Each row of numbers stands for one object and depends on some of the facts below. Use the named rows to name the rest.

Known rows:
j464: [-3  9 -7 -8  0  6  8 -5 11  6 -3  7  4 -4 -8 -3  5 -6 -6 -7 -5  1 19  4
 -6 -3 -7 -6 11  9 15 -2  8 -5 -8]
j402: [ 1 -8 -1 -8 -5 -7 -7 -7 -7 -8  1 -5 -6 -5 21 -2 -3  4  4  7 -4  2 -3 -9
 28 -4 24 -6  7 -6 -7  1 -1  5 -8]
j149: [-1  0 -4 -5 23  5  0 -6 10 -7 -3 -4 -1 -2 -7  4 21 -7 -7 -4 -6 -3 14 -1
 -7  6 -7 -7  8 16 16 -1  5 -1 -9]
j276: [  7  28  -5  -8  41  43  -6  33   0  -7  -1  -6  -6  21  35   0 -11  -6
  -5  -6  -2  -5  13 -12  13  -4  -5  -4  17  10  -8   0   7   8   1]
j448: [-2  4 -6 -7  3  6  8 -5 14  0 -3  3  4 -4 -7 -2  5 -6 -6 -6 -6  3 24  4
 -7 -1 -8 -6  9 15 15 -2  8 -4 -8]
j284: [-1 -7  8 20  4  2 15 -5  8 -7 -2  1 -5 24 -8  8  8 27  9 -6 -5 -2 -5 -6
 -6 -4  8 -3 -8  1 -7 -2 -2  9 19]
j868: [ -2  -3  14  -7  -5   6  -7  11  -7  -3  -3  -6  -5  -6  -8  -3 -12  -7
   6  23   8  -6  -4 -11   6   0  -6  17  -7  -7  -1  -1  -3  -4  -2]
j433: [10 -7 -4 -6 10  0  9 -5 16 -7 -3 -5  0 -4 -7  3  2 -7 -5 -5 -6  7 23  6
 -7  2 -9 -6 -3 24 12 -1  4 -4 -8]
j560: [10 -7 -4 -6 11  2  9 -5 17 -8 -4 -5  0 -4 -6  3  3 -7 -5 -5 -5  7 24  5
 -6  2 -9 -6 -2 26 13 -1  4 -3 -8]
j507: [ -2  -7  -3  -8  -6  -6  -8  -6  -7  -2   6  -5  -2  -5  10  -2 -12  13
   5  -3   1  10   1  14  23  -4  30  -5  13  -7  -4  -1   1  -2  -8]
j100: [-2 -8  2 -8 -5 -7 -9 -7 -8 -7 -1 -5 -6 -4  3 -2 -1  0 -1 -3 -2 -3 -5 -6
  9 -4  6 -6 -1 -6 -5  0 -3  3 -8]
j220: [ -2  -6   2  -7  -6  -3   8  -6  -3   4  -2   1  -6  -5  -8  -1 -11  -2
  -2  -5  -1   0  -2   3  -1  -4  -8  -5  -9  -3  -1  -2  -2  -4   4]
j607: [-2 -2 -5 -8  2 -8  0 -6 -1 -7 -3 -4  7  4 -3  3 15 -5 -5 -4 -1 -6 -5 12
 -7 -2 -5 -5 -2 -6 -5  0 -3  0  5]
j709: [ -2  -7  -3  -8  -6  -7  -7  -7  -7  -2   4  -4  -2  -5   5  -1 -11   9
   3  -3  -1   8   0  13  18  -4  21  -6   7  -6  -4  -1   0  -3  -7]
j908: [ -1  26  -6   1  -2   8  -6  -7  -5   1  -4  13  -6  -3   6  -1  29  -6
  -4  -5  -2  -6  -6 -11  -6  -4  -7  -6  17  -6   6  -2   7   1  -8]
j136: [ -3  -7   0  -8  -4  -7  -7  25  -3  -6  -3  -5  -4  -4   5  -2 -13  -6
   9  20   2  -6  -4 -11   0   2  -7  24  -8  -5  -6   4  -3  -6   4]
j26: [ -2  -7  -3  -8   9  -7  -5  30  -7   3  -1  -5  11  -5  -6  -1 -13  -7
  13  15  18  -6  -2   2  -6  12  -7  13  -9  -2  -3   0  -2  -6  18]
j372: [-2 -7  0 -8 -5 -7 -8 -7 -6 -7  4 -3 -6 -5 -2  0 11  3 -1  9  0 -6 -5 -6
  5 -2 16 -5  2 -7 -5 -1 -1  6 -8]
j88: [  3   8  -4   2  -6  -6  -5  -6  -5  -7  -3   2  25   1  -9   6 -10  -7
  -5   7   3  15  -3  25  -6   6   0  -1  -9  -7  -4   1  -3   4   2]
j455: [-2 -7  5  9  4 -1 10 -7  4 -8 -1 -1 -6 18 -8  5  5 19  5 -6 -5 -3 -4 -5
 -6 -4  3 -4 -9  0 -7 -1 -3  6 14]

There are 4 kinds of fact about the objects: bibre, brodren, tigroflis, plunik.
bibre: uses; brodren: refers to; tigroflis: points at; plunik: is of sort
j100 bibre j890; j136 bibre j426; j149 bibre j94
j162 bibre j63; j168 bibre j876; j174 bibre j680
j176 bibre j691; j184 bibre j85; j19 bibre j455
j191 bibre j360; j194 bibre j710; j201 bibre j729
j220 bibre j883; j247 bibre j881; j258 bibre j814
j26 bibre j998; j276 bibre j952; j284 bibre j54
j292 bibre j797; j306 bibre j709; j334 bibre j592
j336 bibre j677; j360 bibre j835; j377 bibre j397
j379 bibre j731; j397 bibre j786; j402 bibre j336
j406 bibre j845; j426 bibre j923; j433 bibre j560
j441 bibre j194; j444 bibre j136; j446 bibre j868
j448 bibre j984; j454 bibre j647; j455 bibre j863
j463 bibre j826; j464 bibre j983; j493 bibre j284
j507 bibre j894; j513 bibre j306; j520 bibre j55
j54 bibre j869; j55 bibre j493; j560 bibre j963
j592 bibre j379; j621 bibre j26; j63 bibre j924
j647 bibre j714; j662 bibre j981; j677 bibre j507
j680 bibre j441; j691 bibre j448; j709 bibre j168
j710 bibre j819; j714 bibre j258; j718 bibre j734
j729 bibre j276; j731 bibre j812; j734 bibre j402
j75 bibre j220; j771 bibre j463; j786 bibre j334
j797 bibre j406; j812 bibre j191; j814 bibre j116
j819 bibre j372; j826 bibre j662; j835 bibre j914
j837 bibre j621; j844 bibre j444; j85 bibre j985
j861 bibre j184; j863 bibre j520; j868 bibre j844
j869 bibre j162; j876 bibre j718; j881 bibre j149
j890 bibre j513; j894 bibre j174; j908 bibre j377
j923 bibre j837; j94 bibre j176; j952 bibre j908
j963 bibre j247; j981 bibre j433; j983 bibre j201
j984 bibre j464; j985 bibre j292; j998 bibre j454
j149 brodren j306; j162 brodren j402; j170 brodren j85
j176 brodren j845; j194 brodren j414; j198 brodren j513
j201 brodren j217; j217 brodren j952; j220 brodren j963
j258 brodren j176; j276 brodren j592; j306 brodren j534
j322 brodren j284; j402 brodren j729; j41 brodren j149
j433 brodren j771; j446 brodren j198; j455 brodren j710
j464 brodren j433; j507 brodren j869; j513 brodren j883
j54 brodren j914; j55 brodren j844; j568 brodren j75
j592 brodren j360; j607 brodren j826; j654 brodren j464
j729 brodren j55; j75 brodren j143; j771 brodren j258
j835 brodren j322; j85 brodren j201; j861 brodren j863
j88 brodren j54; j883 brodren j441; j914 brodren j220
j961 brodren j455; j97 brodren j835; j116 tigroflis j869
j143 tigroflis j607; j184 tigroflis j924; j19 tigroflis j924
j19 tigroflis j83; j198 tigroflis j220; j198 tigroflis j336
j217 tigroflis j41; j220 tigroflis j360; j220 tigroflis j406
j292 tigroflis j276; j360 tigroflis j394; j372 tigroflis j394
j372 tigroflis j406; j41 tigroflis j336; j41 tigroflis j568
j414 tigroflis j890; j444 tigroflis j446; j463 tigroflis j592
j513 tigroflis j924; j520 tigroflis j220; j602 tigroflis j97
j654 tigroflis j372; j691 tigroflis j826; j826 tigroflis j680
j826 tigroflis j406; j837 tigroflis j861; j837 tigroflis j83
j861 tigroflis j446; j868 tigroflis j680; j869 tigroflis j868
j88 tigroflis j19; j924 tigroflis j372; j935 tigroflis j94
j961 tigroflis j680; j97 tigroflis j691; j985 tigroflis j607
j985 tigroflis j513; j100 plunik 467; j116 plunik 416
j136 plunik 910; j143 plunik 509; j149 plunik 509
j162 plunik 491; j168 plunik 467; j170 plunik 416
j174 plunik 467; j176 plunik 491; j184 plunik 491
j19 plunik 416; j191 plunik 491; j194 plunik 491
j198 plunik 491; j201 plunik 467; j217 plunik 910
j220 plunik 491; j23 plunik 491; j247 plunik 491
j258 plunik 910; j26 plunik 509; j276 plunik 467
j284 plunik 509; j292 plunik 491; j306 plunik 416
j322 plunik 467; j334 plunik 467; j336 plunik 509
j360 plunik 910; j372 plunik 416; j377 plunik 491
j379 plunik 509; j394 plunik 509; j397 plunik 910
j402 plunik 910; j406 plunik 910; j41 plunik 467
j414 plunik 416; j426 plunik 910; j433 plunik 491
j441 plunik 509; j444 plunik 491; j446 plunik 491
j448 plunik 491; j454 plunik 491; j455 plunik 509
j463 plunik 910; j464 plunik 491; j493 plunik 910
j507 plunik 491; j513 plunik 910; j520 plunik 416
j534 plunik 509; j54 plunik 491; j543 plunik 910
j55 plunik 491; j560 plunik 491; j568 plunik 509
j592 plunik 491; j602 plunik 467; j607 plunik 509
j621 plunik 509; j63 plunik 467; j647 plunik 416
j654 plunik 910; j662 plunik 491; j677 plunik 491
j680 plunik 491; j691 plunik 509; j709 plunik 491
j710 plunik 491; j714 plunik 910; j718 plunik 491
j729 plunik 491; j731 plunik 509; j734 plunik 491
j75 plunik 416; j771 plunik 491; j786 plunik 509
j797 plunik 467; j812 plunik 491; j814 plunik 491
j819 plunik 509; j826 plunik 491; j83 plunik 416
j835 plunik 491; j837 plunik 910; j844 plunik 491
j845 plunik 491; j85 plunik 491; j861 plunik 910
j863 plunik 491; j868 plunik 910; j869 plunik 910
j876 plunik 491; j88 plunik 491; j881 plunik 509
j883 plunik 491; j890 plunik 467; j894 plunik 467
j908 plunik 416; j914 plunik 491; j923 plunik 491
j924 plunik 467; j935 plunik 416; j94 plunik 491
j952 plunik 509; j961 plunik 491; j963 plunik 910
j97 plunik 491; j981 plunik 509; j983 plunik 491
j984 plunik 491; j985 plunik 491; j998 plunik 491

Rows to name:
No name comes twice in this set of rows, the named rows included.
[-2 15 -3 -4 -5 -5 -8 -8 -7 -8 -1  3 21  5 -9 10 -2 -6 -5 12  9  8 -4 18
 -6 13  1 -4 -7 -7 -2  0 -3 10  0] | j143
[  1  -6   6  -6  -2  12   6  -7   1  -5  -2  -1  -6  -4  -6   3 -11  -6
  -2  -1  -5  10  16   0  -4   1  -8  -5  -9  11  13  -1   0  -3  -7] | j826
[ 10   5   0  -7  -4   0  -4  -6   7  -6  -3  -4  -6  -4  -8   5  -2  -6
  -5  15  -6   2   8 -10  -4   7  -8  -2  -9  -3  -3   1  -3   7  -8] | j463
[-3 -8 -3 -7 -2 -7 -8 -7 -6 -7  5 -6 -6 -5  5 -2 12  8  2  2 -2 -6 -5 -8
 10 -3 22 -5  9 -6 -6 -1  0  5 -8] | j306
[ -3   4  12  -7  -5  18  -7  -7  -7   3   1   9  -5  -5  -8  -1 -11   0
  -3   4  11  16  -4   0  -3  -1  -6  -5  -9  -7   5  -2  -3   0  -2] | j961
[-2  2 -2 12 -3 -6  2 -7  0 -5 -3 -1 -6 18 -8 11 30  6  1 -8 -6 -6 -4 -5
 -6 -1  8  5 -9 -7 -8 -1 -3 14  8] | j19
[-2 -2 -7 -7  4 -7  0 -7  3 -6 -3 -6 -1  4  8  1 39 -7 -5 -1 -6 -6 -5  0
 -6 -1 -4 -2  1 -7 -8  4 -1  3  0] | j83
[-2 12  5 -7  8 23 -4 -8 -4 -2 -2  9 -5 -5 -7  1  3 -7 -7  1 -2 -1 12 -6
 -7  4 -8 -6 -1  1 21 -2  3 -1 -9] | j691
[ -3  -5  25  17  -5  26   1  -5  -4  -7  -3  10  -3  10  -7   1 -12  19
   9  -8  -5   5  -5 -10  -5  -3  -2   9  -7  -6  -8  -1  -2  12   3] | j869
[-1 -7  2 -7  0 -6 -6 -8 -7  8 11 -5 -5 -5 11 -2  5 19 10 -5  0 -7 -4  0
 31 -3 21 -4 17 -7 -6 -2  4 -5 -6] | j336

The same objects again, as new rows of numbers:
Some objects and their rows:
j247: [-15  22 -23 -27  12  23  13  14  -7  13  11  -2 -48 -42 -17  68 -10 -17
 -22  -1  36  30  24  28  26  73   2 -47  38]
j534: [  7  14 -23  -7  26  -9   5  -4  16  21   0  -9  19  -2   4  50   7  -4
  -7 -27  15   8  15   5   3  -7   6 -25  -3]
j876: [ 29  50  11  52  40   0 -13  -7  18  -7  19 -45   6   8 -29  20  19 -27
 -26  -7   8 -11   5  44  20 -11 -20 -14   1]
j677: [ 31  55  13  57  46   2 -15  -6  15 -10  23 -48   6  10 -33  15  20 -28
 -28  -4   7 -13   5  47  22 -15 -20 -11   3]
j861: [ 48   0 -45  -1 -27  -7 -29  70  31  49 -51  22  55  -9 -27 -17  30  22
  -8  62  18 -21 -24  14 -27  66 -25  11   2]
j731: [ 20  10 -81   0 -10  -7  17 -17  37  -6   4 -32  12  25  16  26  30  42
  -5 -67  -5  -1   3 -29  -8 -18  24 -22 -36]
j819: [ 21  39  -7  12  48  -5 -13  -1  15  14  18 -19  21   5 -16  32  14 -14
 -18 -17   7  -2  11  20   8 -30   6 -15  -4]
j276: [ 11   9 -68 -17 -19   8   6   4  31 -14  -1 -25 -24   6  -9  29  12  34
 -31 -55  11  19  19 -16  -6  34  21 -31 -28]
j734: [ 31  54  13  55  42   1 -15  -4  17 -11  21 -47   6  10 -33  19  20 -28
 -28  -3   6 -12   4  46  22 -14 -20 -11   1]
j543: [  8   9  -5   1  -1  -7  -6  -2  29   3 -15 -20  19   2  -8  32   3 -12
 -32 -28  19  14  29  11  -6  24  -7 -34 -11]
j379: [ 20  11 -85  -2 -13  -6  18 -19  39  -8   6 -33  10  26  17  25  30  43
  -7 -69  -5   0   4 -29 -10 -18  25 -23 -37]
j334: [ 21   2 -73   1 -27  -5  10 -11  47 -23  -5 -41  -5  26   5  16  21  45
 -27 -68   2   8  10 -27 -16   7  16 -23 -49]
j981: [-10  25 -22 -47  37  14   1  15  -6  32  14  15 -22 -38 -13  70 -12 -14
 -15  -5  31  29  27  14  16  31  19 -41  31]
j217: [ 26  13 -20  15 -16 -29 -33  37  16  58 -27  -4  29 -13 -32  -7  26  11
 -15  26   9 -11  -8 -28 -17  66 -18 -21  -5]
j360: [ 49  33 -51  15 -18 -57  -3 -34  64  33 -75 -50  10   4 -45 -44  24  82
   4  13  -8  15 -11 -78 -10  46  -7 -42  -4]
j54: [-51 -29   2  11  -8 -32  13 -43  55   8  -2  -3  46 -14  48  56  35 -13
 -13  15  29  33 -15  19 -30   6 -57 -25  24]
j952: [ 13  17 -86 -20  -7   9  15  -8  23  -3  11 -22 -16   8   3  36  21  38
 -10 -58   4   9  10 -24  -1   6  34 -33 -21]
j998: [ 32 -10   3  33   9 -30  48  16   5  43 -62 -29  36  -2  17  70 -33 -34
  22 -48  13 -17  42  15  34  42  -7 -20 -31]
j372: [ 62  91  30  14  29 -62 -36 -67  25  47 -52 -65  22 -24 -55 -28  10  24
   4  52  19  14 -17 -74  23  27   2 -72  19]
j336: [ 36  55  -7  30  70  -1 -28   8  23  16  23 -21  21  11 -42  13  28 -15
 -19  -3  -7 -11  16  39  13 -44   1   4   5]

Which object is each row?
No name comes twice in this set of rows, the named rows included.
[-47 -33  15  -8 -16 -31 -11 -40  64   9 -12   4  58  -9  36  42  28 -12
 -32   8  31  43   2  11 -48   5 -48 -31  15] | j493
[ 16  22   7  14  30  -6 -16   4  25   1   1 -26  12   4 -19  28   3 -11
 -34 -18  15   7  18  20   2  -3  -5 -15 -14] | j100
[ 25  35 -21  34  22 -61  17 -17  39  73 -65 -30  -2 -28 -55 -23  11  51
  21  46 -11  16 -14 -53  12  58 -37 -37  45] | j220
[ 30  -7  10  10   2 -24  19  15  17  32 -58 -20  41   5   3  50 -29 -29
  -7 -48  18  -4  53  11  11  40  -2 -30 -33] | j258
[  7  18 -73  -1 -21  13  25  -5  21 -16   6 -33 -36  -3  -2  39  16  22
 -15 -46  12  12  10  -1  10  46  11 -40  -9] | j729
[ 17   8 -85  26 -37  -5  28 -17  42 -22   1 -51  -6  22  14  20  35  38
 -10 -63  -2  -4   0 -12  -3  20   3 -26 -35] | j592
[  6   6  -7   1  12  -9  -2   2  25   8 -11 -18   9  -1  -5  40   0  -3
 -27 -26  18  16  21   8  -1  14  -3 -21 -17] | j322
[ -1  -2  -3   0  10 -15  -2  -3  31   9 -12 -13  18  -4   3  43   2  -5
 -26 -21  20  18  19   9  -7  10  -9 -19 -14] | j797
[-49 -29  -3 -15  11 -33  -1 -40  49  27   6  15  58 -14  49  60  34  -5
 -10   7  25  38 -14   3 -38 -27 -34 -22  22] | j284
[ -1  14  14   9  16 -29  12 -39  43  13 -38 -30  11  -5 -21  21 -13   5
 -25 -21   8  35  33 -17  -6  16 -18 -56  11] | j406
[ 39  -1   1  14   2 -24  25  11  11  46 -61 -14  59   3   9  58 -29 -41
  10 -50  10 -14  57   7  18  33   8 -39 -22] | j647

Now the same objects, written a new way:
Named rows:
j162: [  8 -12 -34 -46 -27  -3   6  28 -29   3  -4  21 -14  23]
j935: [ 25 -23 -13 -36 -18  -5  25   3 -16 -29  -8 -20 -13  -6]
j654: [  8  -4 -11 -34 -28  -9   8  55 -12 -61 -16  -6  18  12]
j520: [ 15  -8 -48 -28 -45 -22  17  74 -29 -34 -21  -6 -12  13]
j372: [  1 -18 -25  -9 -34 -10  23  36 -15 -39 -17 -40  10   2]
j845: [  7 -16 -12 -36 -18   2   8 -10 -18  -9  -2   8  -4  14]
j568: [ -2 -21 -24 -30 -22 -22   2  -8 -33 -66   0  -8  10 -15]
j441: [ -1 -29 -15 -37  -3   5  18  34 -17 -23   3 -27  11  -2]
j662: [ 12 -38 -23 -46 -22  -4   7 -47  -3 -11 -10  19   5  -2]
j258: [ 30   4  -6 -43  -1  -9   7 -11 -14 -48   5  -9   7  23]
j998: [ 28   5   0 -22  -4  -8   0 -53 -11 -20   1   0  -4  34]
j336: [-21 -36 -26 -18 -16 -14   6  17 -33 -47   4 -37  26 -14]
j731: [  2   2  12 -44 -20  16  21   7 -25 -62   1  -2  -9 -27]
j306: [  8 -34 -17 -29 -13  -1  28  13 -19 -15  -2 -42  -2  -4]
j464: [  4 -26   3 -45 -29  11  12 -49  -8 -30  -9  20  -2 -19]
j168: [ -9 -35 -17 -21  -6  12  10   7 -15   4  -3 -24  -1  -1]
j883: [  7 -17 -10 -36 -18   3   8 -15 -17 -11  -3   7  -3  10]
j894: [-11 -36 -16 -20  -5  13  12   7 -16   6  -3 -25  -1   0]
j908: [ 12 -14   7 -39 -32  11  31 -27 -20 -57  -6 -15 -17 -39]
j826: [  9 -21 -36 -23 -44  -3   5  -7   6 -26 -18  15  18   4]

Name these rows:
No name comes twice in this set of rows, the named rows included.
[ 14 -12 -12 -53 -12   0  12  15 -18 -41   1  -5   7   3] | j543
[  5 -29  -2 -46 -28   8  11 -55  -7 -29  -9  21  -1 -19] | j984
[  3  -1  17 -55 -24  17  19   0 -22 -68   2   1  -1 -27] | j397
[ -4 -29 -16 -13 -24 -15  -8 -15 -28 -41 -11   0  -5 -11] | j41
[ -5  10   6 -32 -36   4  12  39 -22 -81 -10  -6  12  -9] | j360
[  5   2 -41 -38 -34 -21  29  42 -26 -26 -32 -13 -10  25] | j19
[ 19 -35 -26 -67 -18  -7  12 -26  -2 -46  -8   9  16 -13] | j963
[  4  -2 -24 -18 -37   5   6   9  -7 -22  -6   3  10  12] | j97
[  5 -10   8 -49 -23  14  22 -13 -17 -64  -3   4  -4 -36] | j952
[  2  -2  13 -45 -22  17  22  -2 -22 -66   0   1  -8 -32] | j786
[ 27  20 -27 -26 -23  -3   7  15  -2 -57   4 -12  20  22] | j868
[ 14  12 -59 -48 -41   0  10  84 -19 -32  -1   8   8  19] | j869
[ -8 -13  -8 -32 -18  -5  14  66 -14 -45 -17 -25  27  18] | j513

